Here is a tiny trained network, its code and every weight. The questions are about switching its units off for an input and a class, where a switched-off unit gives its printed mean instead of its output.

import numpy as np


def w(rows, s, z=0):
    codes = np.array(rows[::2]) - 128.0
    scale = np.full(codes.shape[1], s)
    scale[-1] = z or s
    return codes * scale


def f(y):
    return y / 2 * (1 + np.tanh(0.7978845608 * (y + 0.044715 * y**3)))


def log_softmax(a):
    a = a - a.max(-1, keepdims=True)
    return a - np.log(np.exp(a).sum(-1, keepdims=True))


def net(x, mask):
    res = np.array(x, float).reshape(1, 4) / 4 @ E
    y = f(res @ A[0][:, :-1].T + A[0][:, -1])
    res = res + np.where(mask, y, B[0][:, -1]) @ B[0][:, :-1]
    return log_softmax(res[-1] @ U[:, :-1].T + U[:, -1])


A, B = {}, {}
E = w([
[182,166,250],'x0',
[30,99,207],'x1',
[171,16,150],'x2',
[126,128,127],'x3',
],0.013)
A[0] = w([
[172,105,252,162],'n0',
[30,125,59,208],'n1',
[174,186,141,208],'n2',
[116,16,116,177],'n3',
[126,99,37,254],'n4',
[217,41,156,166],'n5',
],0.015,0.0065)
B[0] = w([
[118,193,227,253],'n0',
[47,171,85,239],'n1',
[244,176,117,200],'n2',
[85,13,128,219],'n3',
[149,87,2,220],'n4',
[168,50,236,232],'n5',
],0.012,0.016)
U = w([
[128,164,26,99],'0',
[203,171,113,87],'1',
[10,140,94,179],'2',
[77,201,148,230],'3',
[135,42,68,201],'4',
[188,94,149,132],'5',
[33,43,114,89],'6',
[74,126,185,1],'7',
],0.012,0.008)

Each question gives the input, the list of numbers given to net, and the class t.
The units are the neurons (one row each of A and B). Each row of codes is followed by its name. A weight is (code - 128) times the scale printed after its matrix; where a second scale follows, it is the last column's (A, B and U).
mask holds one flag per neuron, in row order. A switched-off neuron (its flag False) gives its mean, the last column of its row in B, instead of its output. The means were averaged over made-up inputs and are rounded, as every weight is.
A unit's drop is (log p(t) with every unit on - log p(t) with that unit switched off) / (log p(t) with every unit on - log p(t) with every unit switched off).
The circuit of an input: a set's keep is (log p(t) with only the set's units on - log p(t) with every unit switched off) / (log p(t) with every unit on - log p(t) with every unit switched off). Starting from all 6 units, units are removed one at a time, each time the one whose removal leaves the highest keep (on an exact tie, the one counted first), for as long as the keep stays at least 0.8.
circuit, biggest first: the units of the circuit, biggest drop first
k most important neurons: the k neurons with the biggest drops, biggest first
drop when u is switched off: that unit's drop, to one decimal
input [1,-4,-8,1], class 1: circuit, biggest first => n2
input [-6,-1,-8,-1], class 0: 4 most important neurons => n4, n0, n3, n5
input [1,4,-2,-2], class 3: 3 most important neurons => n3, n4, n5
input [-8,-1,-3,6], class 0: 4 most important neurons => n4, n0, n5, n3
input [5,-1,-3,-8], class 1: 2 most important neurons => n2, n1
input [-1,0,-6,-2], class 0: circuit, biggest first => n0, n5
input [-7,6,-1,-8], class 2: 2 most important neurons => n1, n5
input [7,0,-4,2], class 1: 2 most important neurons => n2, n1
input [7,1,3,-1], class 7: 2 most important neurons => n0, n4
input [3,8,-1,2], class 3: circuit, biggest first => n5, n0
input [3,-2,-1,-5], class 1: 4 most important neurons => n3, n1, n2, n5
input [2,3,5,3], class 7: 3 most important neurons => n0, n4, n2
input [2,-2,-6,6], class 1: 3 most important neurons => n2, n1, n4
input [0,-5,-8,0], class 0: circuit, biggest first => n0
input [-1,2,-1,-7], class 2: 4 most important neurons => n5, n2, n0, n3
input [-8,4,0,-6], class 2: drop when n5 is switched off => 1.3
input [-5,-3,0,-8], class 0: drop when n5 is switched off => 0.9
input [3,5,-2,1], class 3: drop when n3 is switched off => 0.4
